Here is a tiny trained network, its code and every weight. The questions are about switching its units off for an input and a target symbol, where a switched-off unit gives its printed mean instead of its output.

import numpy as np


def w(rows, s, z=0):
    codes = np.array(rows[::2]) - 128.0
    scale = np.full(codes.shape[1], s)
    scale[-1] = z or s
    return codes * scale


def f(y):
    return y / 2 * (1 + np.tanh(0.7978845608 * (y + 0.044715 * y**3)))


def softmax(a):
    e = np.exp(a - a.max(-1, keepdims=True))
    return e / e.sum(-1, keepdims=True)


def log_softmax(a):
    a = a - a.max(-1, keepdims=True)
    return a - np.log(np.exp(a).sum(-1, keepdims=True))


def net(x, mask):
    ids = ['αδεημξστφψω'.index(c) for c in x.split()]
    T = len(ids)
    res = E[ids] + P[:T]
    r = res
    for j in range(3):
        rows = slice(3 * j, 3 * j + 3)
        q, k, v = (r @ M[0][rows].T for M in (Q, K, V))
        z = softmax(np.where(np.tri(T) > 0, q @ k.T / 3**0.5, -1e9)) @ v
        o = O[0][rows]
        res = res + np.where(mask[j], z, o[:, -1]) @ o[:, :-1]
    y = f(res @ A[0][:, :-1].T + A[0][:, -1])
    res = res + np.where(mask[3:7], y, B[0][:, -1]) @ B[0][:, :-1]
    return log_softmax(res[-1] @ U[:, :-1].T + U[:, -1])


Q, K, V, O, A, B = {}, {}, {}, {}, {}, {}
E = w([
[117,131,139],'α',
[96,3,133],'δ',
[153,65,119],'ε',
[138,105,149],'η',
[66,137,123],'μ',
[102,92,101],'ξ',
[130,60,157],'σ',
[178,82,155],'τ',
[188,193,87],'φ',
[117,103,153],'ψ',
[130,155,166],'ω',
],0.022)
P = w([
[117,179,118],'0',
[98,85,106],'1',
[145,96,194],'2',
[66,189,139],'3',
[187,63,71],'4',
[82,150,251],'5',
],0.011)
Q[0] = w([
[164,169,195],'H0',
[251,115,62],'H0',
[105,131,61],'H0',
[144,81,109],'H1',
[68,147,109],'H1',
[117,60,100],'H1',
[173,139,77],'H2',
[110,108,106],'H2',
[106,131,107],'H2',
],0.012)
K[0] = w([
[150,97,128],'H0',
[94,148,112],'H0',
[118,134,251],'H0',
[127,184,120],'H1',
[163,149,89],'H1',
[137,97,120],'H1',
[117,156,185],'H2',
[105,177,116],'H2',
[93,150,131],'H2',
],0.016)
V[0] = w([
[69,212,246],'H0',
[124,82,99],'H0',
[181,101,179],'H0',
[163,117,145],'H1',
[92,95,77],'H1',
[150,183,221],'H1',
[79,159,125],'H2',
[192,145,139],'H2',
[69,128,111],'H2',
],0.013)
O[0] = w([
[41,136,207,120],'H0',
[154,175,105,190],'H0',
[110,1,94,107],'H0',
[66,156,84,93],'H1',
[207,225,124,205],'H1',
[44,37,125,64],'H1',
[170,167,193,162],'H2',
[71,220,106,4],'H2',
[160,173,173,220],'H2',
],0.0084,0.0043)
A[0] = w([
[212,2,232,3],'N0',
[84,199,79,99],'N1',
[74,75,91,70],'N2',
[220,88,105,115],'N3',
],0.0095,0.0028)
B[0] = w([
[109,196,150,253],'N0',
[145,255,125,125],'N1',
[186,114,157,147],'N2',
[60,154,89,211],'N3',
],0.0083,0.0077)
U = w([
[50,141,145,147],'α',
[181,136,85,80],'δ',
[89,128,53,107],'ε',
[117,71,157,125],'η',
[156,149,231,137],'μ',
[163,178,121,194],'ξ',
[126,79,126,210],'σ',
[154,6,104,176],'τ',
[110,127,129,1],'φ',
[78,108,153,96],'ψ',
[60,70,202,76],'ω',
],0.012,0.0067)

Each question gives the input, a string of symbols that net reads in full, and the target symbol t.
The units are the heads (3 rows each of Q, K, V and O) and the neurons (one row each of A and B). Each row of codes is followed by its name. A weight is (code - 128) times the scale printed after its matrix; where a second scale follows, it is the last column's (O, A, B and U).
mask holds one flag per unit, heads first, then neurons. A switched-off unit (its flag False) gives its mean, the last column of its rows in O or B, instead of its output. The means were averaged over made-up inputs and are rounded, as every weight is.
A unit's drop is (log p(t) with every unit on - log p(t) with that unit switched off) / (log p(t) with every unit on - log p(t) with every unit switched off).
most important unit: the unit with the biggest drop
k most important neurons: the k neurons with the biggest drops, biggest first
heads that matter: for each layer, one digit per head in row order, 1 if its drop is at least 0.15 and else 0, layers parted by /
drop of u: that unit's drop, to one decimal
input ψ σ μ ξ ξ μ, target ξ: most important unit : H0
input ψ ξ τ, target ξ: heads that matter : 100
input ξ ξ δ, target ξ: heads that matter : 110
input μ η τ α, target τ: heads that matter : 100
input μ μ ω ξ, target ω: heads that matter : 100
input ε α ω α τ μ, target τ: heads that matter : 100
input σ δ φ ω ε ξ, target τ: heads that matter : 101
input σ ξ σ, target ξ: 2 most important neurons : N0; N3
input α η τ ε, target τ: heads that matter : 111
input μ μ ξ, target μ: heads that matter : 101
input μ ω ω σ, target ω: heads that matter : 110
input ω τ τ ξ, target τ: heads that matter : 100
input α δ μ ξ, target μ: heads that matter : 111
input μ μ ω α ω α, target ω: most important unit : H1
input τ η μ μ σ, target μ: 2 most important neurons : N0; N3
input τ η μ μ τ ω, target τ: drop of H2 : 0.3
input ξ α τ δ ξ ε, target ξ: drop of H1 : 0.1
input ξ ξ μ ω ξ ω, target ξ: drop of H0 : 1.2
